Here is a tiny trained network, its code and every weight. The questions are about switching its units off for an input and a target symbol, where a switched-off unit gives its printed mean instead of its output.

import numpy as np


def w(rows, s, z=0):
    codes = np.array(rows[::2]) - 128.0
    scale = np.full(codes.shape[1], s)
    scale[-1] = z or s
    return codes * scale


def norm(h):
    return h / np.sqrt((h * h).mean(-1, keepdims=True) + 1e-5)


def f(y):
    return np.maximum(y, 0)


def softmax(a):
    e = np.exp(a - a.max(-1, keepdims=True))
    return e / e.sum(-1, keepdims=True)


def log_softmax(a):
    a = a - a.max(-1, keepdims=True)
    return a - np.log(np.exp(a).sum(-1, keepdims=True))


def net(x, mask):
    ids = ['ΘΞΦαβδητ'.index(c) for c in x.split()]
    T = len(ids)
    res = E[ids] + P[:T]
    r = norm(res)
    for j in range(2):
        rows = slice(3 * j, 3 * j + 3)
        q, k, v = (r @ M[0][rows].T for M in (Q, K, V))
        z = softmax(np.where(np.tri(T) > 0, q @ k.T / 3**0.5, -1e9)) @ v
        o = O[0][rows]
        res = res + np.where(mask[j], z, o[:, -1]) @ o[:, :-1]
    y = f(norm(res) @ A[0][:, :-1].T + A[0][:, -1])
    res = res + np.where(mask[2:26], y, B[0][:, -1]) @ B[0][:, :-1]
    return log_softmax(norm(res)[-1] @ U[:, :-1].T + U[:, -1])


Q, K, V, O, A, B = {}, {}, {}, {}, {}, {}
E = w([
[117,66,160,125,54,105,110,132,173,27,113],'Θ',
[128,93,171,119,201,64,167,147,170,152,185],'Ξ',
[111,130,62,179,90,165,224,113,142,175,110],'Φ',
[100,137,160,85,152,180,101,19,164,153,102],'α',
[137,6,148,58,145,111,139,98,91,126,135],'β',
[122,177,155,39,99,160,80,193,108,152,180],'δ',
[211,194,98,105,36,96,163,125,158,119,128],'η',
[160,138,153,192,156,186,121,123,29,167,123],'τ',
],0.024)
P = w([
[161,87,250,91,97,236,181,118,126,74,129],'0',
[153,97,169,139,162,210,158,71,140,54,183],'1',
[159,103,163,137,160,180,151,90,142,99,159],'2',
[161,94,148,143,149,163,137,103,144,122,151],'3',
[147,100,143,137,146,156,128,107,135,150,145],'4',
[137,108,134,150,123,138,116,121,145,147,149],'5',
[129,117,123,153,124,127,114,124,142,154,152],'6',
[115,111,107,157,121,119,108,125,129,156,166],'7',
[109,125,111,167,115,101,105,126,122,178,158],'8',
[95,127,100,170,108,80,99,124,121,168,172],'9',
[94,144,86,190,114,78,84,115,121,188,173],'10',
[53,136,69,195,118,59,77,101,91,163,195],'11',
[52,156,106,215,116,15,88,121,70,203,158],'12',
],0.014)
Q[0] = w([
[153,151,137,96,114,123,92,126,104,116,139],'h0',
[134,120,119,125,108,123,119,105,115,121,104],'h0',
[140,141,102,128,103,133,161,111,115,126,111],'h0',
[169,174,90,215,93,109,107,223,135,138,117],'h1',
[158,132,137,145,182,113,170,214,74,219,117],'h1',
[117,253,97,135,115,138,150,102,147,201,179],'h1',
],0.045)
K[0] = w([
[143,143,125,110,124,131,113,135,116,117,121],'h0',
[119,133,101,133,104,97,111,106,117,150,140],'h0',
[146,127,133,130,108,146,143,113,128,123,124],'h0',
[127,199,73,196,70,64,106,226,148,121,133],'h1',
[143,102,40,190,167,102,103,137,4,227,135],'h1',
[98,244,60,216,158,140,79,56,159,196,63],'h1',
],0.034)
V[0] = w([
[44,137,92,72,57,43,141,36,93,227,206],'h0',
[74,59,176,118,61,127,147,179,248,132,116],'h0',
[138,119,109,231,160,89,9,135,93,182,119],'h0',
[203,136,149,80,137,152,158,107,147,171,198],'h1',
[170,143,176,119,114,164,155,93,126,103,158],'h1',
[97,116,55,151,104,31,60,107,58,169,118],'h1',
],0.014)
O[0] = w([
[99,139,195,199,161,152,228,188,128,116,156,83],'h0',
[108,217,161,152,161,122,96,59,85,105,141,150],'h0',
[208,102,126,80,164,126,123,171,2,132,150,58],'h0',
[138,142,150,196,187,128,98,114,93,153,158,195],'h1',
[124,104,160,158,120,107,184,157,129,139,193,255],'h1',
[140,114,100,93,100,143,59,45,180,127,94,85],'h1',
],0.0078,0.008)
A[0] = w([
[164,161,147,141,141,172,132,126,144,96,112,59],'n0',
[128,173,130,61,166,181,102,190,127,88,131,76],'n1',
[52,157,36,98,178,15,121,101,201,189,119,8],'n2',
[171,177,142,122,132,146,161,137,143,67,136,103],'n3',
[104,149,132,81,93,100,100,163,126,195,70,179],'n4',
[120,151,132,110,126,159,140,92,166,143,79,112],'n5',
[85,125,135,122,131,114,172,144,124,135,126,90],'n6',
[146,119,51,139,151,121,80,160,124,168,116,93],'n7',
[169,125,70,102,134,133,121,140,131,114,136,66],'n8',
[50,205,118,133,134,75,95,152,114,100,74,24],'n9',
[114,118,33,98,137,88,94,159,113,190,93,11],'n10',
[156,134,164,141,133,137,136,126,109,124,122,130],'n11',
[139,128,102,112,134,174,177,180,149,49,78,138],'n12',
[193,109,211,52,111,222,176,94,163,88,64,109],'n13',
[125,127,100,193,168,112,72,139,129,103,137,61],'n14',
[132,158,96,133,142,156,176,155,138,121,79,50],'n15',
[117,135,103,92,179,136,168,179,142,159,111,39],'n16',
[170,159,154,86,160,125,141,133,108,50,107,92],'n17',
[33,174,55,124,109,9,89,173,152,190,148,94],'n18',
[151,140,74,77,94,109,72,186,119,209,90,5],'n19',
[240,215,129,84,151,149,205,143,138,58,117,1],'n20',
[57,188,45,107,110,74,77,164,189,181,138,2],'n21',
[124,131,153,100,199,110,158,148,137,128,116,49],'n22',
[211,116,196,15,169,254,137,37,212,47,65,77],'n23',
],0.022,0.0054)
B[0] = w([
[136,121,131,137,121,117,145,123,113,107,165,148],'n0',
[122,179,153,156,122,163,75,152,119,165,133,143],'n1',
[84,219,206,129,199,3,133,124,135,130,213,178],'n2',
[126,117,84,92,124,150,106,138,117,150,96,193],'n3',
[127,118,86,98,174,119,97,132,165,134,129,171],'n4',
[148,106,154,117,150,109,135,154,133,97,149,168],'n5',
[161,114,113,117,128,138,92,93,116,147,101,199],'n6',
[118,138,92,106,182,111,103,116,147,161,108,254],'n7',
[99,155,136,114,155,127,96,115,176,94,110,160],'n8',
[124,132,159,125,136,179,186,131,138,79,109,159],'n9',
[113,122,103,170,82,171,180,65,90,168,142,206],'n10',
[114,140,123,100,131,120,140,125,165,93,130,214],'n11',
[158,149,93,135,136,81,98,145,86,195,123,158],'n12',
[113,117,181,123,117,164,184,141,174,52,170,158],'n13',
[133,112,146,123,114,139,147,153,124,96,125,201],'n14',
[67,146,132,107,95,140,156,97,126,142,128,148],'n15',
[126,111,124,128,127,182,138,98,125,100,100,139],'n16',
[98,115,128,123,149,107,113,128,146,144,165,144],'n17',
[140,144,221,197,174,62,179,140,169,74,196,193],'n18',
[121,121,147,158,44,155,179,99,70,149,132,231],'n19',
[215,99,93,182,103,115,88,152,184,154,65,143],'n20',
[69,204,152,51,183,42,154,69,162,110,181,173],'n21',
[132,134,78,111,136,134,103,128,136,130,110,167],'n22',
[83,72,217,132,81,211,194,140,191,18,163,165],'n23',
],0.038,0.0086)
U = w([
[117,23,228,153,139,197,201,120,107,48,136,218],'Θ',
[121,68,92,69,254,167,109,52,163,109,103,76],'Ξ',
[90,104,127,166,118,170,208,17,68,187,102,194],'Φ',
[116,99,146,135,139,150,151,131,124,141,108,3],'α',
[115,113,133,135,132,154,163,134,116,135,99,19],'β',
[128,167,196,157,137,235,67,162,107,171,131,122],'δ',
[218,109,145,212,116,103,167,118,198,153,73,124],'η',
[78,89,141,113,106,50,96,129,101,151,189,164],'τ',
],0.0066,0.0038)

Each question gives the input, a string of symbols that net reads in full, and the target symbol t.
The units are the heads (3 rows each of Q, K, V and O) and the neurons (one row each of A and B). Each row of codes is followed by its name. A weight is (code - 128) times the scale printed after its matrix; where a second scale follows, it is the last column's (O, A, B and U).
mask holds one flag per unit, heads first, then neurons. A switched-off unit (its flag False) gives its mean, the last column of its rows in O or B, instead of its output. The means were averaged over made-up inputs and are rounded, as every weight is.
A unit's drop is (log p(t) with every unit on - log p(t) with that unit switched off) / (log p(t) with every unit on - log p(t) with every unit switched off).
The circuit of an input: a set's keep is (log p(t) with only the set's units on - log p(t) with every unit switched off) / (log p(t) with every unit on - log p(t) with every unit switched off). Starting from the 12 units with the biggest drops (on a tie, the unit counted first), units are removed one at a time, each time the one whose removal leaves the highest keep (on an exact tie, the one counted first), for as long as the keep stays at least 0.8.
units of the circuit, in order: the units of the circuit, biggest drop first
unit that matters most: the unit with the biggest drop
k most important neurons: the k neurons with the biggest drops, biggest first
which heads matter: for each layer, one digit per head in row order, 1 if its drop is at least 0.15 and else 0, layers parted by /
drop of u: that unit's drop, to one decimal
input Θ τ δ τ Θ, target τ: units of the circuit, in order => n12
input τ δ α Θ η α, target Ξ: units of the circuit, in order => n19, n18
input τ η τ η τ α α, target Ξ: which heads matter => 11
input τ τ α τ Ξ η, target η: which heads matter => 00
input Φ Φ Θ δ δ τ, target Θ: which heads matter => 00
input Θ β Ξ δ Θ η δ τ, target Θ: which heads matter => 10
input Φ Θ η τ Ξ δ η τ, target Ξ: which heads matter => 01
input τ τ τ Θ β τ Θ τ Φ τ Φ, target τ: which heads matter => 01
input τ β δ τ τ τ Ξ Φ Φ τ β, target Ξ: units of the circuit, in order => h0, n19, n22, n6
input Ξ τ Ξ, target τ: units of the circuit, in order => h0, n2
input Φ η Φ Ξ Θ η Θ, target η: 3 most important neurons => n12, n23, n19
input Θ τ τ Θ, target τ: which heads matter => 11
input Θ τ Θ η, target η: which heads matter => 01
input Ξ τ Θ Ξ Θ, target Ξ: which heads matter => 11
input Θ τ Φ Ξ, target Ξ: which heads matter => 01
input Ξ η τ Θ α τ Φ δ, target δ: units of the circuit, in order => n1
input τ Ξ Θ τ τ τ Ξ τ β, target Θ: which heads matter => 01
input δ Θ τ τ, target Ξ: which heads matter => 11
input Ξ Θ Θ τ τ Θ τ Ξ Θ α, target Θ: which heads matter => 11
input Ξ η τ Θ Φ τ τ τ δ Θ Ξ η δ, target Θ: units of the circuit, in order => h0
input τ τ β Ξ Φ β, target Ξ: which heads matter => 01
input Ξ τ Ξ β Φ τ τ τ Φ, target τ: which heads matter => 01
input Θ Φ τ α, target Θ: drop of n1 => 0.0
input τ α η Ξ δ τ δ τ τ τ Θ τ β, target Θ: drop of h1 => 1.3
input η Θ Θ Ξ Ξ Θ, target Ξ: drop of n10 => 0.5
input τ η Θ τ τ Θ η Θ, target η: drop of n12 => 0.4
input η Ξ τ τ Θ τ Ξ Θ α Θ δ, target δ: unit that matters most => h0
